Below are the code and all the weights of a small trained network. Each question names an input and a target symbol and asks about switching units off, where a switched-off unit gives its printed mean instead of its output.

import numpy as np


def w(rows, s, z=0):
    codes = np.array(rows[::2]) - 128.0
    scale = np.full(codes.shape[1], s)
    scale[-1] = z or s
    return codes * scale


def norm(h):
    return h / np.sqrt((h * h).mean(-1, keepdims=True) + 1e-5)


def f(y):
    return y / 2 * (1 + np.tanh(0.7978845608 * (y + 0.044715 * y**3)))


def softmax(a):
    e = np.exp(a - a.max(-1, keepdims=True))
    return e / e.sum(-1, keepdims=True)


def log_softmax(a):
    a = a - a.max(-1, keepdims=True)
    return a - np.log(np.exp(a).sum(-1, keepdims=True))


def net(x, mask):
    ids = ['αβγδεζηθλμξπσψ'.index(c) for c in x.split()]
    T = len(ids)
    res = E[ids] + P[:T]
    u = 0
    for l in range(2):
        q, k, v = (norm(res) @ M[l].T for M in (Q, K, V))
        z = softmax(np.where(np.tri(T) > 0, q @ k.T / 4**0.5, -1e9)) @ v
        res = res + np.where(mask[u], z, O[l][:, -1]) @ O[l][:, :-1]
        u += 1
        y = f(norm(res) @ A[l][:, :-1].T + A[l][:, -1])
        res = res + np.where(mask[u : u + 8], y, B[l][:, -1]) @ B[l][:, :-1]
        u += 8
    return log_softmax(norm(res)[-1] @ U[:, :-1].T + U[:, -1])


Q, K, V, O, A, B = {}, {}, {}, {}, {}, {}
E = w([
[85,103,80,110,152,54,186,139],'α',
[140,218,106,134,91,139,210,105],'β',
[171,83,130,185,152,77,69,167],'γ',
[74,166,162,6,135,178,178,157],'δ',
[74,111,168,148,165,194,155,96],'ε',
[37,9,192,209,111,130,142,106],'ζ',
[68,155,99,113,190,103,90,164],'η',
[110,96,178,108,30,87,132,162],'θ',
[98,148,41,161,164,74,154,56],'λ',
[126,71,102,111,116,159,101,62],'μ',
[68,182,152,130,128,53,126,178],'ξ',
[99,14,142,139,111,82,190,101],'π',
[175,136,79,128,51,129,95,107],'σ',
[170,55,163,159,127,113,156,130],'ψ',
],0.016)
P = w([
[3,108,42,183,68,105,203,201],'0',
[41,113,84,163,91,98,172,148],'1',
[73,127,110,152,98,124,160,109],'2',
[115,125,125,156,110,128,141,108],'3',
[128,135,144,136,112,131,120,86],'4',
[147,155,156,117,125,106,105,71],'5',
[173,151,153,91,131,117,73,59],'6',
[159,128,126,85,131,134,120,81],'7',
],0.0049)
Q[0] = w([
[115,111,141,86,168,255,144,97],'L0H0',
[80,147,147,123,129,95,100,97],'L0H0',
[120,43,131,146,134,137,179,77],'L0H0',
[149,116,131,174,143,195,109,162],'L0H0',
],0.0094)
K[0] = w([
[128,102,91,95,140,243,183,119],'L0H0',
[59,146,167,121,152,132,73,124],'L0H0',
[132,52,161,254,100,210,142,58],'L0H0',
[85,69,17,159,141,82,201,163],'L0H0',
],0.0071)
V[0] = w([
[82,144,43,112,173,123,175,109],'L0H0',
[169,111,62,248,141,167,175,190],'L0H0',
[183,186,177,52,198,97,50,108],'L0H0',
[112,134,252,139,156,118,100,17],'L0H0',
],0.0041)
O[0] = w([
[103,178,85,125,167,96,71,48,157],'L0H0',
[182,25,230,156,239,132,108,90,158],'L0H0',
[255,116,192,232,185,173,128,215,4],'L0H0',
[91,124,79,201,85,179,158,221,56],'L0H0',
],0.0057,0.0037)
A[0] = w([
[116,214,97,241,252,121,63,33,58],'L0N0',
[153,240,185,151,124,160,160,176,60],'L0N1',
[120,143,226,203,56,183,137,171,251],'L0N2',
[105,66,133,103,235,88,139,187,222],'L0N3',
[156,84,251,146,121,90,115,111,16],'L0N4',
[166,32,150,100,109,187,165,110,226],'L0N5',
[43,127,241,148,50,114,142,230,2],'L0N6',
[87,246,116,63,192,142,60,254,14],'L0N7',
],0.0058,0.00082)
B[0] = w([
[103,119,97,71,90,169,188,254,173],'L0N0',
[192,119,230,134,126,114,157,79,106],'L0N1',
[146,116,26,92,141,103,122,120,135],'L0N2',
[69,101,139,89,93,215,99,118,254],'L0N3',
[131,125,122,42,148,180,168,189,152],'L0N4',
[59,99,168,124,90,180,118,96,154],'L0N5',
[90,151,78,184,135,147,163,117,175],'L0N6',
[115,125,242,120,73,90,67,102,141],'L0N7',
],0.0065,0.0034)
Q[1] = w([
[199,126,114,174,142,106,124,174],'L1H0',
[173,136,153,112,166,141,72,121],'L1H0',
[86,138,114,93,50,108,139,79],'L1H0',
[2,67,56,75,14,144,171,64],'L1H0',
],0.0096)
K[1] = w([
[82,63,48,154,133,90,144,86],'L1H0',
[79,96,57,86,81,88,108,108],'L1H0',
[171,224,151,160,150,125,85,128],'L1H0',
[255,210,165,141,117,151,24,179],'L1H0',
],0.0071)
V[1] = w([
[159,164,154,55,78,147,91,108],'L1H0',
[166,133,145,111,165,150,253,141],'L1H0',
[104,29,78,12,121,120,123,181],'L1H0',
[78,149,216,106,146,97,121,155],'L1H0',
],0.0067)
O[1] = w([
[45,149,111,91,47,152,34,127,175],'L1H0',
[56,185,151,52,118,143,236,136,13],'L1H0',
[253,122,114,82,149,193,140,200,253],'L1H0',
[64,134,244,90,185,79,85,197,128],'L1H0',
],0.0069,0.0055)
A[1] = w([
[84,189,145,196,114,42,115,81,56],'L1N0',
[86,197,203,121,195,119,129,205,117],'L1N1',
[86,196,128,122,96,135,177,42,210],'L1N2',
[119,106,148,119,114,154,56,168,4],'L1N3',
[178,109,137,151,157,120,61,203,79],'L1N4',
[121,189,147,164,87,175,73,136,138],'L1N5',
[73,112,232,254,181,137,127,137,213],'L1N6',
[142,194,110,114,142,137,177,103,106],'L1N7',
],0.0084,0.0019)
B[1] = w([
[254,121,173,155,98,107,121,126,214],'L1N0',
[81,124,152,117,160,121,104,65,210],'L1N1',
[137,171,192,111,164,209,144,85,244],'L1N2',
[83,124,91,148,93,169,127,180,192],'L1N3',
[76,69,121,83,159,186,115,192,252],'L1N4',
[65,114,20,144,173,55,114,97,177],'L1N5',
[202,187,117,176,142,85,128,172,184],'L1N6',
[84,118,109,144,196,202,184,141,114],'L1N7',
],0.0084,0.0023)
U = w([
[136,194,31,82,196,41,208,151,56],'α',
[121,184,199,50,100,155,171,74,146],'β',
[223,57,155,105,130,164,168,175,186],'γ',
[64,188,151,43,125,119,81,148,49],'δ',
[161,178,165,147,152,163,189,92,200],'ε',
[106,78,124,237,130,97,195,147,56],'ζ',
[104,104,125,113,178,126,67,213,114],'η',
[131,159,118,96,2,69,211,215,100],'θ',
[90,180,79,208,194,167,172,147,182],'λ',
[215,134,108,103,114,125,85,73,102],'μ',
[193,157,199,174,152,28,138,145,239],'ξ',
[153,79,124,41,183,34,154,79,201],'π',
[135,92,73,147,97,148,96,54,145],'σ',
[141,28,203,115,91,99,188,82,2],'ψ',
],0.0069,0.003)

Each question gives the input, a string of symbols that net reads in full, and the target symbol t.
The units are the heads (4 rows each of Q, K, V and O) and the neurons (one row each of A and B). Each row of codes is followed by its name. A weight is (code - 128) times the scale printed after its matrix; where a second scale follows, it is the last column's (O, A, B and U).
mask holds one flag per unit, layer by layer, with each layer's heads first. A switched-off unit (its flag False) gives its mean, the last column of its rows in O or B, instead of its output. The means were averaged over made-up inputs and are rounded, as every weight is.
A unit's drop is (log p(t) with every unit on - log p(t) with that unit switched off) / (log p(t) with every unit on - log p(t) with every unit switched off).
The circuit of an input: a set's keep is (log p(t) with only the set's units on - log p(t) with every unit switched off) / (log p(t) with every unit on - log p(t) with every unit switched off). Starting from the 12 units with the biggest drops (on a tie, the unit counted first), units are removed one at a time, each time the one whose removal leaves the highest keep (on an exact tie, the one counted first), for as long as the keep stays at least 0.8.
units of the circuit, in order: the units of the circuit, biggest drop first
k most important neurons: the k neurons with the biggest drops, biggest first
k most important neurons of layer l: the k neurons of layer l with the biggest drops, biggest first
input γ γ γ σ α ε η μ, target η: units of the circuit, in order : [L1H0, L0H0, L0N7]
input μ γ α ξ α, target ξ: 2 most important neurons : [L0N7, L1N6]
input π σ α γ α ζ, target γ: 2 most important neurons of layer 0 : [L0N4, L0N0]
input α β μ, target β: units of the circuit, in order : [L1H0, L1N2]
input δ α α α γ ζ, target γ: units of the circuit, in order : [L1H0, L0N4]
input θ σ β μ ψ α, target β: units of the circuit, in order : [L1H0, L1N2, L0N1]
input α σ θ μ α π β α, target β: units of the circuit, in order : [L1H0, L1N2]
input σ α α α α σ δ α, target δ: units of the circuit, in order : [L1H0, L0H0, L0N7]
input ε α α η α η ε ε, target η: 3 most important neurons : [L0N7, L0N0, L1N6]
input α α ξ μ, target ξ: 2 most important neurons of layer 1 : [L1N6, L1N0]
input γ δ γ α α γ, target γ: units of the circuit, in order : [L1H0]
input σ θ θ ξ θ, target ξ: 3 most important neurons : [L0N6, L1N0, L0N3]
input α α α ε, target λ: units of the circuit, in order : [L0H0, L1N6]
input μ α α σ ε, target σ: units of the circuit, in order : [L1H0]
input ξ α γ σ θ, target σ: units of the circuit, in order : [L1H0, L0N6]
input λ γ π, target γ: 2 most important neurons : [L0N4, L0N3]
input α η ζ α α ε, target η: 3 most important neurons : [L0N7, L0N0, L0N2]
input γ α θ ψ α α α μ, target γ: units of the circuit, in order : [L1H0, L0H0]
input σ α ξ α μ μ α θ, target ξ: 3 most important neurons of layer 0 : [L0N6, L0N7, L0N3]
input α α μ γ α ε, target γ: most important neuron of layer 0 : [L0N0]
input α σ ψ ξ α α α, target ξ: 2 most important neurons of layer 1 : [L1N0, L1N6]
